Here is a tiny trained network, its code and every weight. The questions are about switching its units off for an input and a class, where a switched-off unit gives its printed mean instead of its output.

import numpy as np


def w(rows, s, z=0):
    codes = np.array(rows[::2]) - 128.0
    scale = np.full(codes.shape[1], s)
    scale[-1] = z or s
    return codes * scale


def f(y):
    return y / 2 * (1 + np.tanh(0.7978845608 * (y + 0.044715 * y**3)))


def log_softmax(a):
    a = a - a.max(-1, keepdims=True)
    return a - np.log(np.exp(a).sum(-1, keepdims=True))


def net(x, mask):
    res = np.array(x, float).reshape(1, 6) / 4 @ E
    y = f(res @ A[0][:, :-1].T + A[0][:, -1])
    res = res + np.where(mask, y, B[0][:, -1]) @ B[0][:, :-1]
    return log_softmax(res[-1] @ U[:, :-1].T + U[:, -1])


A, B = {}, {}
E = w([
[211,101,105,79,96,233],'x0',
[32,134,254,16,53,119],'x1',
[151,133,134,136,101,110],'x2',
[40,195,48,69,76,95],'x3',
[134,130,131,125,123,122],'x4',
[71,13,86,89,99,85],'x5',
],0.0071)
A[0] = w([
[170,143,72,163,143,118,97],'N1',
[90,110,225,106,82,148,106],'N2',
[148,115,72,194,108,115,153],'N3',
[57,142,152,217,158,48,183],'N4',
[160,158,52,155,188,140,54],'N5',
[192,143,86,164,129,87,54],'N6',
[116,112,161,166,154,30,211],'N7',
[116,165,86,159,167,162,45],'N8',
[119,219,194,175,94,199,122],'N9',
[169,76,208,129,213,146,173],'N10',
[137,197,134,117,163,189,132],'N11',
[104,203,158,230,111,60,184],'N12',
[151,88,104,149,231,118,46],'N13',
[126,136,79,196,170,63,139],'N14',
[74,135,180,75,167,163,144],'N15',
[120,2,95,67,141,75,56],'N16',
[132,178,189,85,102,136,214],'N17',
[22,169,151,79,115,58,252],'N18',
[188,61,228,159,134,95,75],'N19',
[210,131,87,84,37,192,117],'N20',
[174,90,80,111,115,185,179],'N21',
[106,127,189,118,77,135,26],'N22',
[202,82,173,159,114,77,110],'N23',
[115,64,93,134,99,105,213],'N24',
[128,54,208,161,189,169,102],'N25',
[104,224,63,103,59,132,156],'N26',
[79,157,61,115,85,114,183],'N27',
[198,111,57,190,142,155,163],'N28',
[77,130,170,98,127,153,114],'N29',
[110,102,234,148,82,158,133],'N30',
[103,10,101,134,73,108,184],'N31',
],0.0076,0.0026)
B[0] = w([
[97,80,114,124,119,90,185],'N1',
[151,53,82,129,144,55,205],'N2',
[70,97,138,90,100,88,191],'N3',
[129,113,165,23,106,213,214],'N4',
[117,70,102,91,134,56,202],'N5',
[160,62,104,115,122,57,171],'N6',
[99,152,149,42,108,223,196],'N7',
[140,132,131,141,109,72,151],'N8',
[201,67,141,196,163,39,189],'N9',
[94,209,56,174,125,186,207],'N10',
[176,121,191,164,155,85,168],'N11',
[152,106,166,83,161,168,203],'N12',
[152,87,107,124,55,112,183],'N13',
[139,87,142,61,112,114,210],'N14',
[127,66,75,142,125,98,174],'N15',
[247,194,212,210,210,44,196],'N16',
[134,80,82,135,200,60,198],'N17',
[151,116,102,120,150,150,254],'N18',
[162,208,63,154,54,172,189],'N19',
[133,84,190,3,162,200,204],'N20',
[69,100,166,84,123,135,195],'N21',
[148,54,115,140,66,75,154],'N22',
[92,179,43,105,103,144,169],'N23',
[134,154,151,141,161,136,182],'N24',
[134,214,58,111,71,168,187],'N25',
[155,215,80,190,141,173,204],'N26',
[131,222,112,166,116,172,188],'N27',
[79,77,159,136,109,114,253],'N28',
[134,98,63,126,115,90,163],'N29',
[71,95,72,133,109,98,189],'N30',
[187,228,164,205,235,120,212],'N31',
],0.0055,0.0058)
U = w([
[130,129,109,102,133,156,253],'0',
[112,52,56,97,67,52,37],'1',
[205,171,202,175,223,103,78],'2',
[115,214,7,137,35,203,64],'3',
[105,99,230,2,117,241,66],'4',
[110,123,144,123,119,160,185],'5',
],0.0095,0.0068)

Each question gives the input, the list of numbers given to net, and the class t.
The units are the neurons (one row each of A and B). Each row of codes is followed by its name. A weight is (code - 128) times the scale printed after its matrix; where a second scale follows, it is the last column's (A, B and U).
mask holds one flag per neuron, in row order. A switched-off neuron (its flag False) gives its mean, the last column of its row in B, instead of its output. The means were averaged over made-up inputs and are rounded, as every weight is.
A unit's drop is (log p(t) with every unit on - log p(t) with that unit switched off) / (log p(t) with every unit on - log p(t) with every unit switched off).
The circuit of an input: a set's keep is (log p(t) with only the set's units on - log p(t) with every unit switched off) / (log p(t) with every unit on - log p(t) with every unit switched off). Starting from the 12 units with the biggest drops (on a tie, the unit counted first), units are removed one at a time, each time the one whose removal leaves the highest keep (on an exact tie, the one counted first), for as long as the keep stays at least 0.8.
units of the circuit, in order: the units of the circuit, biggest drop first
unit that matters most: the unit with the biggest drop
k most important neurons: the k neurons with the biggest drops, biggest first
drop when u is switched off: that unit's drop, to one decimal
input [6,-7,8,6,2,-8], class 0: unit that matters most -> N20
input [2,-6,-5,-7,1,-3], class 3: units of the circuit, in order -> N10, N25
input [-8,2,1,1,3,5], class 4: units of the circuit, in order -> N4, N7
input [8,-7,-1,5,-1,-6], class 4: 2 most important neurons -> N20, N21
input [-7,0,-6,-5,4,-2], class 4: units of the circuit, in order -> N4, N7
input [-4,-1,4,8,-3,6], class 3: 2 most important neurons -> N27, N26
input [7,-3,-3,4,-6,-2], class 4: units of the circuit, in order -> N20, N21
input [6,1,2,3,1,-6], class 2: units of the circuit, in order -> N9, N11
input [-7,-2,0,3,7,-5], class 4: units of the circuit, in order -> N4, N12, N7
input [-4,2,1,2,-5,6], class 2: units of the circuit, in order -> N16, N31
input [0,5,1,-3,1,6], class 2: 2 most important neurons -> N16, N31
input [-5,7,-8,-7,8,7], class 0: 4 most important neurons -> N31, N7, N16, N25
input [1,-7,-1,1,4,8], class 2: 3 most important neurons -> N16, N31, N24
input [-1,5,5,-6,5,8], class 2: units of the circuit, in order -> N16
input [-7,1,1,4,-5,8], class 2: units of the circuit, in order -> N16, N31
input [-6,3,-2,2,6,3], class 4: units of the circuit, in order -> N4, N7
input [-8,4,4,-2,-6,-5], class 4: 3 most important neurons -> N4, N7, N12
input [-8,-2,4,5,6,-6], class 4: 3 most important neurons -> N4, N12, N7
input [5,4,-4,-7,-2,-4], class 3: drop when N25 is switched off -> 0.2
input [3,6,-4,-6,6,-3], class 1: drop when N10 is switched off -> -0.1
input [-3,5,8,6,-6,8], class 0: drop when N31 is switched off -> -0.3
input [7,-6,-1,-3,-2,6], class 4: units of the circuit, in order -> N20
